Below are the code and all the weights of a small trained network. Each question names an input and a class and asks about switching units off, where a switched-off unit gives its printed mean instead of its output.

import numpy as np


def w(rows, s, z=0):
    codes = np.array(rows[::2]) - 128.0
    scale = np.full(codes.shape[1], s)
    scale[-1] = z or s
    return codes * scale


def f(y):
    return np.maximum(y, 0)


def log_softmax(a):
    a = a - a.max(-1, keepdims=True)
    return a - np.log(np.exp(a).sum(-1, keepdims=True))


def net(x, mask):
    res = np.array(x, float).reshape(1, 8) / 4 @ E
    y = f(res @ A[0][:, :-1].T + A[0][:, -1])
    res = res + np.where(mask, y, B[0][:, -1]) @ B[0][:, :-1]
    return log_softmax(res[-1] @ U[:, :-1].T + U[:, -1])


A, B = {}, {}
E = w([
[120,146,139,123,130],'x0',
[111,159,155,118,125],'x1',
[123,131,136,125,124],'x2',
[139,116,110,135,135],'x3',
[5,107,99,155,120],'x4',
[114,160,65,48,100],'x5',
[129,132,125,129,133],'x6',
[106,67,154,73,205],'x7',
],0.018)
A[0] = w([
[85,92,168,185,164,150],'n0',
[73,35,149,136,176,149],'n1',
[119,122,100,158,92,120],'n2',
[176,107,152,81,98,168],'n3',
[123,130,78,16,62,169],'n4',
[135,114,199,241,176,254],'n5',
[108,175,86,179,60,190],'n6',
[40,130,133,188,129,135],'n7',
[111,100,102,20,148,133],'n8',
[158,175,75,141,40,206],'n9',
[137,204,97,106,111,154],'n10',
[124,75,134,80,224,193],'n11',
[158,121,96,143,94,193],'n12',
[33,114,82,100,123,116],'n13',
[194,121,96,53,136,185],'n14',
[141,149,146,208,111,210],'n15',
[82,139,146,243,101,195],'n16',
[184,143,153,176,152,184],'n17',
[127,94,142,142,167,136],'n18',
[156,118,158,113,169,115],'n19',
[154,87,162,198,76,214],'n20',
[164,176,140,154,47,226],'n21',
[4,109,75,177,130,154],'n22',
[130,97,164,67,189,166],'n23',
[159,94,145,159,128,138],'n24',
[61,137,103,175,70,121],'n25',
[225,107,224,158,130,213],'n26',
],0.015,0.0089)
B[0] = w([
[104,64,191,148,159,201],'n0',
[80,110,185,172,146,228],'n1',
[168,125,115,169,117,160],'n2',
[160,188,161,110,144,181],'n3',
[191,198,59,195,208,238],'n4',
[91,59,200,78,50,253],'n5',
[177,61,47,149,90,213],'n6',
[135,42,163,206,139,208],'n7',
[102,243,123,193,157,222],'n8',
[203,80,1,67,133,225],'n9',
[161,127,84,107,147,185],'n10',
[82,185,204,111,161,243],'n11',
[162,154,101,123,97,176],'n12',
[42,105,60,222,184,222],'n13',
[143,244,129,102,174,218],'n14',
[117,50,108,84,14,199],'n15',
[153,31,152,125,48,222],'n16',
[62,145,111,62,27,195],'n17',
[100,109,174,78,153,171],'n18',
[104,210,162,128,157,169],'n19',
[111,107,129,93,43,203],'n20',
[187,123,17,53,70,216],'n21',
[97,75,76,227,129,253],'n22',
[134,196,222,157,161,217],'n23',
[122,122,139,120,110,167],'n24',
[153,75,93,189,148,197],'n25',
[77,212,123,36,57,242],'n26',
],0.0091,0.022)
U = w([
[111,125,104,43,46,234],'0',
[238,153,77,55,155,156],'1',
[66,171,228,47,127,104],'2',
[183,217,171,108,218,190],'3',
[164,32,145,154,67,130],'4',
[182,74,46,165,180,1],'5',
[62,46,231,127,193,141],'6',
[4,186,91,189,162,41],'7',
],0.011,0.0032)

Each question gives the input, the list of numbers given to net, and the class t.
The units are the neurons (one row each of A and B). Each row of codes is followed by its name. A weight is (code - 128) times the scale printed after its matrix; where a second scale follows, it is the last column's (A, B and U).
mask holds one flag per neuron, in row order. A switched-off neuron (its flag False) gives its mean, the last column of its row in B, instead of its output. The means were averaged over made-up inputs and are rounded, as every weight is.
A unit's drop is (log p(t) with every unit on - log p(t) with that unit switched off) / (log p(t) with every unit on - log p(t) with every unit switched off).
The circuit of an input: a set's keep is (log p(t) with only the set's units on - log p(t) with every unit switched off) / (log p(t) with every unit on - log p(t) with every unit switched off). Starting from the 12 units with the biggest drops (on a tie, the unit counted first), units are removed one at a time, each time the one whose removal leaves the highest keep (on an exact tie, the one counted first), for as long as the keep stays at least 0.8.
circuit, biggest first: the units of the circuit, biggest drop first
unit that matters most: the unit with the biggest drop
k most important neurons: the k neurons with the biggest drops, biggest first
drop when u is switched off: that unit's drop, to one decimal
input [1,-3,7,3,-7,1,-7,-5], class 1: circuit, biggest first	[n9]
input [-3,-3,-2,-4,-8,0,1,5], class 2: 2 most important neurons	[n26; n4]
input [-1,2,7,-7,1,1,5,4], class 7: 3 most important neurons	[n5; n16; n8]
input [-8,0,8,5,7,-8,1,0], class 4: 2 most important neurons	[n16; n15]
input [-2,5,0,-4,0,-6,-5,8], class 2: 2 most important neurons	[n26; n22]
input [-6,-8,6,-3,1,3,6,8], class 7: 3 most important neurons	[n13; n1; n8]
input [0,-2,-5,2,-5,1,-4,-6], class 1: 2 most important neurons	[n9; n5]
input [0,7,-2,-6,0,-3,-3,-7], class 0: 2 most important neurons	[n21; n22]
input [-4,6,2,8,-8,0,0,5], class 2: 2 most important neurons	[n26; n4]
input [-7,-5,5,7,2,1,7,-2], class 5: drop when n5 is switched off	0.5
input [-4,-7,-5,-2,3,6,0,-4], class 5: drop when n16 is switched off	0.0
input [-1,-1,3,8,1,5,1,-8], class 5: drop when n25 is switched off	0.1
input [1,3,-8,-7,0,-8,4,7], class 2: 2 most important neurons	[n26; n22]
input [-2,8,-1,-7,0,6,4,1], class 3: unit that matters most	n22
